Below is a small trained network, with its code and all its weights. Each question gives an input and a class and asks what happens when units are switched off, that is, made to give their printed mean instead of their output.

import numpy as np


def w(rows, s, z=0):
    codes = np.array(rows[::2]) - 128.0
    scale = np.full(codes.shape[1], s)
    scale[-1] = z or s
    return codes * scale


def norm(h):
    return h / np.sqrt((h * h).mean(-1, keepdims=True) + 1e-5)


def f(y):
    return y / 2 * (1 + np.tanh(0.7978845608 * (y + 0.044715 * y**3)))


def log_softmax(a):
    a = a - a.max(-1, keepdims=True)
    return a - np.log(np.exp(a).sum(-1, keepdims=True))


def net(x, mask):
    res = np.array(x, float).reshape(1, 6) / 4 @ E
    u = 0
    for l in range(2):
        y = f(norm(res) @ A[l][:, :-1].T + A[l][:, -1])
        res = res + np.where(mask[u : u + 4], y, B[l][:, -1]) @ B[l][:, :-1]
        u += 4
    return log_softmax(norm(res)[-1] @ U[:, :-1].T + U[:, -1])


A, B = {}, {}
E = w([
[223,123,159,135,137,73,70,198,28,24,111],'x0',
[134,139,156,131,127,139,120,123,147,117,124],'x1',
[180,120,71,242,116,61,56,60,140,51,121],'x2',
[103,120,110,128,120,123,90,153,121,159,126],'x3',
[117,121,68,170,3,137,140,159,180,95,170],'x4',
[117,162,137,133,133,99,122,140,146,131,132],'x5',
],0.0057)
A[0] = w([
[149,113,103,190,205,91,48,37,121,118,126,154],'0.n0',
[174,155,107,177,57,158,163,254,112,86,144,5],'0.n1',
[125,85,72,151,87,84,85,96,207,77,203,124],'0.n2',
[132,104,172,81,196,124,116,175,121,102,126,60],'0.n3',
],0.0059,0.0032)
B[0] = w([
[117,64,166,142,204,136,160,218,173,149,165,255],'0.n0',
[51,155,254,33,102,126,132,91,107,172,137,187],'0.n1',
[161,197,51,84,72,181,124,94,113,144,73,239],'0.n2',
[105,125,63,95,76,116,92,85,165,130,66,160],'0.n3',
],0.0093,0.0048)
A[1] = w([
[132,135,157,55,142,110,129,160,93,130,78,59],'1.n0',
[157,179,153,116,8,159,134,207,83,83,253,254],'1.n1',
[104,123,154,101,100,122,109,116,103,182,149,111],'1.n2',
[33,147,161,76,128,136,146,33,95,158,114,45],'1.n3',
],0.007,0.0018)
B[1] = w([
[162,203,45,124,72,145,30,5,137,52,68,202],'1.n0',
[87,122,125,242,253,152,215,108,175,171,175,255],'1.n1',
[215,111,188,121,96,83,156,157,138,103,178,179],'1.n2',
[145,36,198,158,156,75,92,218,61,66,137,251],'1.n3',
],0.0072,0.005)
U = w([
[156,80,226,69,141,68,112,192,70,52,138,196],'0',
[103,131,106,198,183,178,211,113,210,204,175,3],'1',
[208,254,9,50,8,191,70,31,134,97,43,218],'2',
],0.0095,0.0015)

Each question gives the input, the list of numbers given to net, and the class t.
The units are the neurons (one row each of A and B). Each row of codes is followed by its name. A weight is (code - 128) times the scale printed after its matrix; where a second scale follows, it is the last column's (A, B and U).
mask holds one flag per neuron, layer by layer. A switched-off neuron (its flag False) gives its mean, the last column of its row in B, instead of its output. The means were averaged over made-up inputs and are rounded, as every weight is.
A unit's drop is (log p(t) with every unit on - log p(t) with that unit switched off) / (log p(t) with every unit on - log p(t) with every unit switched off).
The circuit of an input: a set's keep is (log p(t) with only the set's units on - log p(t) with every unit switched off) / (log p(t) with every unit on - log p(t) with every unit switched off). Starting from all 8 units, units are removed one at a time, each time the one whose removal leaves the highest keep (on an exact tie, the one counted first), for as long as the keep stays at least 0.8.
circuit, biggest first: the units of the circuit, biggest drop first
k most important neurons: the k neurons with the biggest drops, biggest first
top k neurons in layer l: the k neurons of layer l with the biggest drops, biggest first
drop when u is switched off: that unit's drop, to one decimal
input [1,0,0,3,5,4], class 0: circuit, biggest first : (0.n1)
input [-8,7,-6,8,0,3], class 0: circuit, biggest first : (1.n3; 1.n1)
input [-2,5,-2,6,-6,3], class 0: 2 most important neurons : (1.n3; 0.n2)
input [0,3,8,-2,-7,-8], class 1: top 2 neurons in layer 0 : (0.n0; 0.n1)
input [4,-2,1,-7,8,2], class 1: 3 most important neurons : (1.n1; 0.n3; 0.n2)
input [2,6,7,1,5,6], class 1: 2 most important neurons : (1.n1; 0.n0)
input [-2,6,0,2,-1,6], class 0: 2 most important neurons : (1.n1; 0.n0)
input [-4,0,6,-2,2,-2], class 2: 2 most important neurons : (0.n2; 1.n1)
input [-3,8,2,2,8,-4], class 2: top 2 neurons in layer 0 : (0.n2; 0.n0)
input [-7,-6,-3,4,-3,-6], class 0: 3 most important neurons : (1.n3; 0.n0; 1.n1)
input [-2,1,7,2,1,0], class 2: 3 most important neurons : (0.n2; 1.n1; 1.n3)
input [1,6,-4,2,-6,-4], class 2: 2 most important neurons : (1.n0; 0.n1)
input [2,3,6,-3,6,4], class 1: top 2 neurons in layer 1 : (1.n1; 1.n0)
input [3,-2,7,-7,3,-8], class 1: top 2 neurons in layer 0 : (0.n0; 0.n3)
input [-6,2,0,-3,-6,2], class 0: circuit, biggest first : (1.n3)
input [3,-1,-5,8,-3,-4], class 2: drop when 1.n0 is switched off : 0.1
input [-7,4,-3,4,-6,6], class 0: drop when 1.n3 is switched off : 0.4
input [-8,-7,-1,-1,-8,-8], class 0: drop when 1.n3 is switched off : 0.5
input [3,8,-5,2,-4,-4], class 2: drop when 1.n0 is switched off : 0.2
input [6,-7,7,3,8,4], class 1: circuit, biggest first : (1.n1)
